Below is a small trained network, with its code and all its weights. Each question gives an input and a target symbol and asks what happens when units are switched off, that is, made to give their printed mean instead of their output.

import numpy as np


def w(rows, s, z=0):
    codes = np.array(rows[::2]) - 128.0
    scale = np.full(codes.shape[1], s)
    scale[-1] = z or s
    return codes * scale


def norm(h):
    return h / np.sqrt((h * h).mean(-1, keepdims=True) + 1e-5)


def f(y):
    return y / 2 * (1 + np.tanh(0.7978845608 * (y + 0.044715 * y**3)))


def softmax(a):
    e = np.exp(a - a.max(-1, keepdims=True))
    return e / e.sum(-1, keepdims=True)


def log_softmax(a):
    a = a - a.max(-1, keepdims=True)
    return a - np.log(np.exp(a).sum(-1, keepdims=True))


def net(x, mask):
    ids = ['αβγθφψ'.index(c) for c in x.split()]
    T = len(ids)
    res = E[ids] + P[:T]
    r = norm(res)
    for j in range(2):
        rows = slice(4 * j, 4 * j + 4)
        q, k, v = (r @ M[0][rows].T for M in (Q, K, V))
        z = softmax(np.where(np.tri(T) > 0, q @ k.T / 4**0.5, -1e9)) @ v
        o = O[0][rows]
        res = res + np.where(mask[j], z, o[:, -1]) @ o[:, :-1]
    y = f(norm(res) @ A[0][:, :-1].T + A[0][:, -1])
    res = res + np.where(mask[2:10], y, B[0][:, -1]) @ B[0][:, :-1]
    return log_softmax(norm(res)[-1] @ U[:, :-1].T + U[:, -1])


Q, K, V, O, A, B = {}, {}, {}, {}, {}, {}
E = w([
[150,7,117],'α',
[171,202,123],'β',
[128,170,138],'γ',
[124,178,171],'θ',
[50,78,147],'φ',
[51,95,164],'ψ',
],0.015)
P = w([
[172,122,139],'0',
[213,161,46],'1',
[115,125,130],'2',
[159,132,174],'3',
[92,72,50],'4',
[85,102,2],'5',
[173,135,157],'6',
[84,85,47],'7',
[121,161,111],'8',
[169,130,167],'9',
[78,88,56],'10',
[119,170,107],'11',
],0.011)
Q[0] = w([
[154,125,180],'h0',
[193,131,119],'h0',
[114,166,198],'h0',
[188,112,134],'h0',
[142,9,170],'h1',
[182,226,78],'h1',
[125,33,78],'h1',
[57,146,168],'h1',
],0.014)
K[0] = w([
[105,122,91],'h0',
[133,117,101],'h0',
[162,79,167],'h0',
[93,108,163],'h0',
[88,108,95],'h1',
[171,180,81],'h1',
[127,7,135],'h1',
[103,123,173],'h1',
],0.017)
V[0] = w([
[129,93,171],'h0',
[2,226,158],'h0',
[129,193,141],'h0',
[103,181,50],'h0',
[120,95,98],'h1',
[98,76,74],'h1',
[114,50,134],'h1',
[185,159,137],'h1',
],0.0082)
O[0] = w([
[122,201,74,124],'h0',
[53,103,224,209],'h0',
[201,88,78,208],'h0',
[30,62,68,115],'h0',
[214,167,105,58],'h1',
[204,253,177,5],'h1',
[127,134,127,49],'h1',
[50,58,200,184],'h1',
],0.0057,0.0021)
A[0] = w([
[131,180,172,153],'n0',
[110,155,162,84],'n1',
[213,230,106,58],'n2',
[76,59,1,85],'n3',
[62,174,134,132],'n4',
[170,37,83,160],'n5',
[73,234,70,5],'n6',
[250,111,191,123],'n7',
],0.0085,0.0017)
B[0] = w([
[78,159,100,152],'n0',
[163,156,145,144],'n1',
[192,50,149,140],'n2',
[236,94,91,254],'n3',
[208,190,69,195],'n4',
[86,254,68,183],'n5',
[92,149,82,151],'n6',
[95,79,136,163],'n7',
],0.008,0.0042)
U = w([
[255,150,160,196],'α',
[95,174,76,252],'β',
[12,30,108,26],'γ',
[86,63,224,147],'θ',
[188,164,220,60],'φ',
[46,184,123,89],'ψ',
],0.0087,0.0024)

Each question gives the input, a string of symbols that net reads in full, and the target symbol t.
The units are the heads (4 rows each of Q, K, V and O) and the neurons (one row each of A and B). Each row of codes is followed by its name. A weight is (code - 128) times the scale printed after its matrix; where a second scale follows, it is the last column's (O, A, B and U).
mask holds one flag per unit, heads first, then neurons. A switched-off unit (its flag False) gives its mean, the last column of its rows in O or B, instead of its output. The means were averaged over made-up inputs and are rounded, as every weight is.
A unit's drop is (log p(t) with every unit on - log p(t) with that unit switched off) / (log p(t) with every unit on - log p(t) with every unit switched off).
The circuit of an input: a set's keep is (log p(t) with only the set's units on - log p(t) with every unit switched off) / (log p(t) with every unit on - log p(t) with every unit switched off). Starting from all 10 units, units are removed one at a time, each time the one whose removal leaves the highest keep (on an exact tie, the one counted first), for as long as the keep stays at least 0.8.
units of the circuit, in order: the units of the circuit, biggest drop first
unit that matters most: the unit with the biggest drop
k most important neurons: the k neurons with the biggest drops, biggest first
heads that matter: for each layer, one digit per head in row order, 1 if its drop is at least 0.15 and else 0, layers parted by /
drop when u is switched off: that unit's drop, to one decimal
input θ θ φ φ γ, target α: unit that matters most	n3
input θ θ θ θ φ, target α: units of the circuit, in order	[h1; n3]
input φ α γ φ θ, target α: heads that matter	01
input θ θ φ, target α: heads that matter	11
input θ β θ θ θ θ φ θ φ θ, target θ: heads that matter	01
input φ α α θ γ, target α: 2 most important neurons	[n2; n5]
input θ α θ, target β: heads that matter	11
input γ γ α θ ψ γ θ φ ψ, target β: heads that matter	01
input ψ φ ψ, target ψ: 2 most important neurons	[n3; n4]
input θ φ ψ, target ψ: drop when n3 is switched off	0.9
input θ θ θ φ γ θ θ θ φ θ θ, target γ: drop when h1 is switched off	1.2
input θ γ β β φ φ θ, target θ: drop when n5 is switched off	0.1
